Below are the code and all the weights of a small trained network. Each question names an input and a class and asks about switching units off, where a switched-off unit gives its printed mean instead of its output.

import numpy as np


def w(rows, s, z=0):
    codes = np.array(rows[::2]) - 128.0
    scale = np.full(codes.shape[1], s)
    scale[-1] = z or s
    return codes * scale


def f(y):
    return np.maximum(y, 0)


def log_softmax(a):
    a = a - a.max(-1, keepdims=True)
    return a - np.log(np.exp(a).sum(-1, keepdims=True))


def net(x, mask):
    res = np.array(x, float).reshape(1, 3) / 4 @ E
    y = f(res @ A[0][:, :-1].T + A[0][:, -1])
    res = res + np.where(mask, y, B[0][:, -1]) @ B[0][:, :-1]
    return log_softmax(res[-1] @ U[:, :-1].T + U[:, -1])


A, B = {}, {}
E = w([
[65,230,91,129,85,119,189,133],'x0',
[119,118,98,218,158,29,123,63],'x1',
[62,78,251,125,127,138,142,42],'x2',
],0.013)
A[0] = w([
[210,122,32,129,164,137,116,178,133],'N1',
[100,148,136,73,136,193,86,144,136],'N2',
[154,118,76,211,172,39,148,30,104],'N3',
[157,164,94,163,124,105,106,246,102],'N4',
[179,95,135,106,147,108,56,103,177],'N5',
[216,79,146,144,149,160,24,109,100],'N6',
[130,90,142,19,11,192,137,152,111],'N7',
[219,27,156,103,180,116,46,157,83],'N8',
[90,177,98,126,105,122,254,123,128],'N9',
[59,65,160,119,90,56,148,41,108],'N10',
[98,91,102,202,123,56,93,113,116],'N11',
[193,132,107,76,132,71,132,238,74],'N12',
[159,124,129,101,96,229,155,162,91],'N13',
[150,165,81,165,117,132,26,162,80],'N14',
[163,147,151,129,146,137,183,86,249],'N15',
[97,123,174,88,142,174,130,88,102],'N16',
[117,137,160,106,79,191,25,183,152],'N17',
[109,137,78,173,207,80,136,46,109],'N18',
[40,177,81,166,146,151,161,123,124],'N19',
[59,76,224,128,74,179,100,80,112],'N20',
[143,148,146,47,94,173,120,146,95],'N21',
[171,58,163,139,116,143,110,121,110],'N22',
[91,139,73,219,165,62,79,62,96],'N23',
[238,177,59,140,128,133,113,129,103],'N24',
[230,15,187,135,228,165,38,175,97],'N25',
[117,120,160,47,121,200,144,170,120],'N26',
[32,112,231,141,182,136,101,131,87],'N27',
[51,245,147,155,36,122,200,136,108],'N28',
[114,120,87,148,179,78,110,197,102],'N29',
[67,228,144,113,54,124,193,130,109],'N30',
[65,95,182,112,135,146,217,80,98],'N31',
[143,114,123,87,92,254,185,137,87],'N32',
],0.0098,0.018)
B[0] = w([
[134,155,149,143,172,150,144,122,233],'N1',
[135,131,167,127,104,119,116,139,180],'N2',
[132,103,152,138,80,138,78,135,225],'N3',
[144,146,127,140,153,152,135,100,201],'N4',
[110,107,111,86,135,91,163,158,208],'N5',
[87,99,90,99,123,115,141,76,190],'N6',
[136,114,144,147,91,120,90,131,200],'N7',
[100,105,82,114,134,117,143,89,203],'N8',
[105,86,106,101,127,85,149,95,191],'N9',
[141,153,123,157,131,162,147,131,198],'N10',
[139,108,140,147,89,130,96,146,192],'N11',
[114,151,128,167,131,163,143,86,181],'N12',
[144,120,141,158,87,127,104,111,177],'N13',
[117,169,130,153,122,149,156,96,167],'N14',
[184,137,146,97,173,83,140,254,252],'N15',
[135,156,133,143,128,172,121,115,162],'N16',
[153,97,144,131,108,122,121,155,200],'N17',
[145,112,136,151,103,129,90,122,196],'N18',
[108,104,123,108,133,106,143,114,178],'N19',
[143,166,133,150,162,157,137,111,207],'N20',
[123,126,129,153,94,121,109,133,170],'N21',
[121,133,99,107,136,131,139,97,169],'N22',
[131,98,149,142,84,145,103,128,208],'N23',
[135,170,142,145,145,168,152,112,201],'N24',
[74,124,107,88,121,118,139,84,235],'N25',
[142,96,138,155,112,135,103,143,193],'N26',
[146,174,116,146,134,150,150,91,181],'N27',
[79,111,90,108,144,99,144,87,205],'N28',
[128,139,142,144,138,154,126,115,168],'N29',
[109,113,78,88,134,109,138,82,191],'N30',
[126,169,113,153,155,164,158,103,180],'N31',
[124,106,138,144,80,144,88,122,177],'N32',
],0.015,0.017)
U = w([
[40,86,77,58,131,79,155,88,86],'0',
[140,83,153,192,32,131,54,140,87],'1',
[134,206,130,192,192,200,169,108,88],'2',
[177,109,142,67,205,40,157,248,247],'3',
],0.015,0.013)

Each question gives the input, the list of numbers given to net, and the class t.
The units are the neurons (one row each of A and B). Each row of codes is followed by its name. A weight is (code - 128) times the scale printed after its matrix; where a second scale follows, it is the last column's (A, B and U).
mask holds one flag per neuron, in row order. A switched-off neuron (its flag False) gives its mean, the last column of its row in B, instead of its output. The means were averaged over made-up inputs and are rounded, as every weight is.
A unit's drop is (log p(t) with every unit on - log p(t) with that unit switched off) / (log p(t) with every unit on - log p(t) with every unit switched off).
unit that matters most: the unit with the biggest drop
k most important neurons: the k neurons with the biggest drops, biggest first
drop when u is switched off: that unit's drop, to one decimal
input [3,-4,-4], class 1: 2 most important neurons => [N20, N31]
input [2,-4,1], class 1: unit that matters most => N5
input [4,6,7], class 2: 2 most important neurons => [N31, N10]
input [1,-3,-3], class 3: 4 most important neurons => [N3, N23, N18, N11]
input [5,-5,-4], class 0: 3 most important neurons => [N28, N30, N9]
input [-6,6,-5], class 0: 4 most important neurons => [N25, N6, N8, N5]
input [3,5,-5], class 1: 3 most important neurons => [N3, N23, N20]
input [-1,-3,3], class 3: 2 most important neurons => [N3, N23]
input [3,-6,6], class 1: 3 most important neurons => [N7, N32, N26]
input [0,-3,2], class 3: 2 most important neurons => [N3, N23]
input [0,-6,8], class 2: 2 most important neurons => [N20, N31]
input [-4,-1,-4], class 0: 2 most important neurons => [N25, N20]
input [6,-6,-1], class 0: 2 most important neurons => [N28, N30]
input [-3,-5,-6], class 2: unit that matters most => N1
input [-4,-4,-2], class 0: 2 most important neurons => [N25, N3]
input [-7,6,5], class 0: drop when N25 is switched off => 0.6
input [-6,-5,5], class 0: drop when N25 is switched off => 1.1
input [1,0,0], class 3: drop when N14 is switched off => 0.0
input [3,-2,2], class 3: drop when N25 is switched off => 0.3
input [-3,-2,-2], class 3: most important neuron => [N28]
